Below is a small trained network, with its code and all its weights. Each question gives an input and a class and asks what happens when units are switched off, that is, made to give their printed mean instead of their output.

import numpy as np


def w(rows, s, z=0):
    codes = np.array(rows[::2]) - 128.0
    scale = np.full(codes.shape[1], s)
    scale[-1] = z or s
    return codes * scale


def norm(h):
    return h / np.sqrt((h * h).mean(-1, keepdims=True) + 1e-5)


def f(y):
    return y / 2 * (1 + np.tanh(0.7978845608 * (y + 0.044715 * y**3)))


def log_softmax(a):
    a = a - a.max(-1, keepdims=True)
    return a - np.log(np.exp(a).sum(-1, keepdims=True))


def net(x, mask):
    res = np.array(x, float).reshape(1, 2) / 4 @ E
    u = 0
    for l in range(4):
        y = f(norm(res) @ A[l][:, :-1].T + A[l][:, -1])
        res = res + np.where(mask[u : u + 4], y, B[l][:, -1]) @ B[l][:, :-1]
        u += 4
    return log_softmax(norm(res)[-1] @ U[:, :-1].T + U[:, -1])


A, B = {}, {}
E = w([
[126,138,215,211,65,172,131,133,142,157],'x0',
[110,120,99,248,176,171,117,92,137,111],'x1',
],0.017)
A[0] = w([
[101,131,221,249,82,146,115,118,118,136,62],'0.n0',
[129,136,145,165,110,143,122,107,139,117,251],'0.n1',
[118,143,67,193,186,131,126,159,126,140,114],'0.n2',
[142,107,168,168,82,146,135,117,128,130,69],'0.n3',
],0.018,0.0012)
B[0] = w([
[182,133,98,123,233,250,105,167,155,144,251],'0.n0',
[165,128,115,151,119,129,172,154,158,131,167],'0.n1',
[170,129,184,137,124,193,144,135,149,151,192],'0.n2',
[98,128,106,170,150,133,132,104,144,131,180],'0.n3',
],0.021,0.023)
A[1] = w([
[221,138,169,164,101,213,174,179,185,174,194],'1.n0',
[137,100,204,86,103,171,115,156,154,208,141],'1.n1',
[238,92,131,156,215,254,100,130,112,113,251],'1.n2',
[109,141,34,193,173,111,122,133,140,92,161],'1.n3',
],0.014,0.0016)
B[1] = w([
[139,102,2,63,170,144,138,163,134,122,215],'1.n0',
[151,155,165,213,138,178,104,111,119,125,164],'1.n1',
[135,218,190,127,220,196,141,180,178,127,252],'1.n2',
[157,183,173,122,100,116,107,153,90,123,140],'1.n3',
],0.014,0.039)
A[2] = w([
[126,95,47,129,236,115,146,141,143,91,2],'2.n0',
[89,182,249,117,37,110,136,130,127,155,40],'2.n1',
[163,103,122,161,204,206,133,118,154,141,250],'2.n2',
[160,139,168,160,116,76,40,105,76,91,121],'2.n3',
],0.016,0.00092)
B[2] = w([
[83,66,74,132,115,115,161,144,167,137,207],'2.n0',
[125,83,205,154,78,8,158,167,84,119,145],'2.n1',
[91,213,145,145,112,193,79,138,146,140,252],'2.n2',
[117,111,112,59,156,80,138,113,96,158,138],'2.n3',
],0.016,0.029)
A[3] = w([
[119,133,223,76,6,126,127,145,112,169,189],'3.n0',
[170,151,74,119,153,83,121,110,69,93,6],'3.n1',
[151,178,244,139,62,98,147,147,100,140,99],'3.n2',
[189,165,163,90,85,151,171,141,129,143,171],'3.n3',
],0.019,0.0014)
B[3] = w([
[157,202,226,145,134,174,39,167,93,132,253],'3.n0',
[102,82,55,156,131,148,253,152,200,136,167],'3.n1',
[144,165,109,136,16,111,82,133,9,140,254],'3.n2',
[64,108,140,251,188,149,101,104,144,163,221],'3.n3',
],0.012,0.0063)
U = w([
[105,17,17,60,148,10,241,128,162,89,85],'0',
[169,162,219,167,76,62,62,145,1,111,77],'1',
[168,69,138,164,149,60,148,3,124,60,2],'2',
[160,185,121,149,232,213,124,174,159,110,223],'3',
],0.0089,0.0026)

Each question gives the input, the list of numbers given to net, and the class t.
The units are the neurons (one row each of A and B). Each row of codes is followed by its name. A weight is (code - 128) times the scale printed after its matrix; where a second scale follows, it is the last column's (A, B and U).
mask holds one flag per neuron, layer by layer. A switched-off neuron (its flag False) gives its mean, the last column of its row in B, instead of its output. The means were averaged over made-up inputs and are rounded, as every weight is.
A unit's drop is (log p(t) with every unit on - log p(t) with that unit switched off) / (log p(t) with every unit on - log p(t) with every unit switched off).
The circuit of an input: a set's keep is (log p(t) with only the set's units on - log p(t) with every unit switched off) / (log p(t) with every unit on - log p(t) with every unit switched off). Starting from the 12 units with the biggest drops (on a tie, the unit counted first), units are removed one at a time, each time the one whose removal leaves the highest keep (on an exact tie, the one counted first), for as long as the keep stays at least 0.8.
circuit, biggest first: the units of the circuit, biggest drop first
unit that matters most: the unit with the biggest drop
k most important neurons: the k neurons with the biggest drops, biggest first
k most important neurons of layer l: the k neurons of layer l with the biggest drops, biggest first
drop of u: that unit's drop, to one decimal
input [-4,-8], class 1: circuit, biggest first : [1.n0; 0.n0; 0.n2; 1.n2]
input [-2,-7], class 1: unit that matters most : 1.n0
input [-8,-7], class 0: circuit, biggest first : [0.n0; 1.n2; 2.n2]
input [-4,-2], class 0: 2 most important neurons of layer 0 : [0.n2; 0.n0]
input [-7,-5], class 0: circuit, biggest first : [0.n2; 0.n0; 1.n2]
input [-1,-4], class 1: 2 most important neurons : [0.n3; 1.n0]
input [-6,-4], class 0: 3 most important neurons : [0.n2; 0.n0; 1.n2]
input [3,-7], class 1: 2 most important neurons : [0.n0; 1.n0]
input [-6,-3], class 0: 4 most important neurons : [0.n2; 0.n0; 1.n2; 2.n2]
input [-8,-4], class 0: 2 most important neurons : [0.n2; 0.n0]
input [-1,-1], class 0: 3 most important neurons : [1.n3; 1.n2; 1.n1]
input [-2,-1], class 0: drop of 0.n0 : 1.0
input [-3,-1], class 0: drop of 2.n2 : 0.9
input [0,-2], class 1: drop of 0.n2 : 1.0
input [-3,-6], class 1: drop of 1.n2 : 0.2
input [-2,-2], class 0: most important neuron : [1.n2]
